Below are the code and all the weights of a small trained network. Each question names an input and a class and asks about switching units off, where a switched-off unit gives its printed mean instead of its output.

import numpy as np


def w(rows, s, z=0):
    codes = np.array(rows[::2]) - 128.0
    scale = np.full(codes.shape[1], s)
    scale[-1] = z or s
    return codes * scale


def norm(h):
    return h / np.sqrt((h * h).mean(-1, keepdims=True) + 1e-5)


def f(y):
    return np.maximum(y, 0)


def log_softmax(a):
    a = a - a.max(-1, keepdims=True)
    return a - np.log(np.exp(a).sum(-1, keepdims=True))


def net(x, mask):
    res = np.array(x, float).reshape(1, 8) / 4 @ E
    u = 0
    for l in range(3):
        y = f(norm(res) @ A[l][:, :-1].T + A[l][:, -1])
        res = res + np.where(mask[u : u + 5], y, B[l][:, -1]) @ B[l][:, :-1]
        u += 5
    return log_softmax(norm(res)[-1] @ U[:, :-1].T + U[:, -1])


A, B = {}, {}
E = w([
[107,48,94],'x0',
[238,180,29],'x1',
[184,85,209],'x2',
[1,154,168],'x3',
[130,32,82],'x4',
[215,104,155],'x5',
[159,125,146],'x6',
[87,163,125],'x7',
],0.008)
A[0] = w([
[102,100,5,141],'0.n0',
[158,118,251,252],'0.n1',
[73,164,132,143],'0.n2',
[189,167,151,143],'0.n3',
[167,139,126,59],'0.n4',
],0.018,0.0024)
B[0] = w([
[166,82,20,254],'0.n0',
[97,5,147,251],'0.n1',
[42,136,176,203],'0.n2',
[150,175,178,212],'0.n3',
[135,152,138,168],'0.n4',
],0.016,0.0075)
A[1] = w([
[96,189,103,6],'1.n0',
[184,174,180,20],'1.n1',
[116,143,110,55],'1.n2',
[247,168,211,222],'1.n3',
[224,122,175,35],'1.n4',
],0.013,0.002)
B[1] = w([
[103,115,165,156],'1.n0',
[78,103,235,175],'1.n1',
[128,121,144,137],'1.n2',
[134,208,252,253],'1.n3',
[102,181,182,208],'1.n4',
],0.012,0.0051)
A[2] = w([
[56,130,140,122],'2.n0',
[80,122,23,249],'2.n1',
[7,183,108,99],'2.n2',
[151,67,76,89],'2.n3',
[212,142,117,60],'2.n4',
],0.018,0.0011)
B[2] = w([
[85,122,54,208],'2.n0',
[245,187,147,254],'2.n1',
[61,220,66,232],'2.n2',
[184,139,141,232],'2.n3',
[119,253,155,175],'2.n4',
],0.019,0.0078)
U = w([
[86,208,110,213],'0',
[118,15,197,109],'1',
[255,130,83,155],'2',
[137,170,244,101],'3',
[169,117,234,111],'4',
[134,32,179,66],'5',
[44,69,146,100],'6',
[149,92,78,2],'7',
],0.013,0.0093)

Each question gives the input, the list of numbers given to net, and the class t.
The units are the neurons (one row each of A and B). Each row of codes is followed by its name. A weight is (code - 128) times the scale printed after its matrix; where a second scale follows, it is the last column's (A, B and U).
mask holds one flag per neuron, layer by layer. A switched-off neuron (its flag False) gives its mean, the last column of its row in B, instead of its output. The means were averaged over made-up inputs and are rounded, as every weight is.
A unit's drop is (log p(t) with every unit on - log p(t) with that unit switched off) / (log p(t) with every unit on - log p(t) with every unit switched off).
The circuit of an input: a set's keep is (log p(t) with only the set's units on - log p(t) with every unit switched off) / (log p(t) with every unit on - log p(t) with every unit switched off). Starting from the 12 units with the biggest drops (on a tie, the unit counted first), units are removed one at a time, each time the one whose removal leaves the highest keep (on an exact tie, the one counted first), for as long as the keep stays at least 0.8.
units of the circuit, in order: the units of the circuit, biggest drop first
top k neurons: the k neurons with the biggest drops, biggest first
top k neurons in layer l: the k neurons of layer l with the biggest drops, biggest first
drop of u: that unit's drop, to one decimal
input [-8,-6,-7,0,-1,0,8,-4], class 6: units of the circuit, in order	0.n1, 2.n1
input [2,-1,0,-3,-5,5,-5,6], class 1: units of the circuit, in order	0.n1, 2.n1
input [8,-5,6,-6,-5,8,8,3], class 1: units of the circuit, in order	0.n1
input [5,7,7,-2,4,2,4,6], class 4: top 2 neurons in layer 0	0.n3, 0.n0
input [4,3,-5,7,-1,2,4,2], class 2: top 3 neurons	0.n0, 2.n1, 1.n3
input [-2,6,-1,5,2,-7,-4,-7], class 2: top 2 neurons	0.n0, 2.n1
input [4,7,-4,0,-7,-8,-6,-3], class 2: units of the circuit, in order	0.n0, 2.n1
input [1,-1,3,-5,2,6,7,1], class 3: top 2 neurons in layer 0	0.n3, 0.n0
input [1,7,3,-6,-3,-3,6,4], class 4: top 2 neurons in layer 1	1.n3, 1.n1
input [-5,8,7,2,-6,-1,6,8], class 4: units of the circuit, in order	2.n2, 1.n1
input [7,-6,5,5,-1,2,-4,-4], class 1: top 2 neurons	0.n1, 2.n2
input [1,-3,2,4,7,1,7,-1], class 6: top 2 neurons	0.n0, 2.n1
input [7,-3,5,-6,-2,5,-1,-6], class 5: top 2 neurons	0.n1, 2.n1
input [8,-5,-1,-7,0,3,6,-6], class 5: units of the circuit, in order	2.n1
input [4,-5,-1,1,-8,7,-1,2], class 5: top 2 neurons	0.n1, 2.n2
input [6,8,-1,5,5,-8,-3,5], class 2: top 2 neurons	0.n0, 2.n1
input [-3,6,-3,0,-4,0,2,1], class 3: top 3 neurons in layer 0	0.n3, 0.n0, 0.n2
input [-6,5,7,-8,-5,3,5,-5], class 3: drop of 2.n2	0.0
input [-2,-4,5,-6,8,5,5,0], class 1: drop of 2.n1	0.2
input [3,2,-8,-4,-2,1,-3,5], class 2: top neuron	0.n0
input [0,0,6,5,-8,0,5,-5], class 1: drop of 0.n1	0.5
input [-1,5,-6,-6,-7,-1,7,-3], class 3: top 2 neurons in layer 0	0.n3, 0.n0
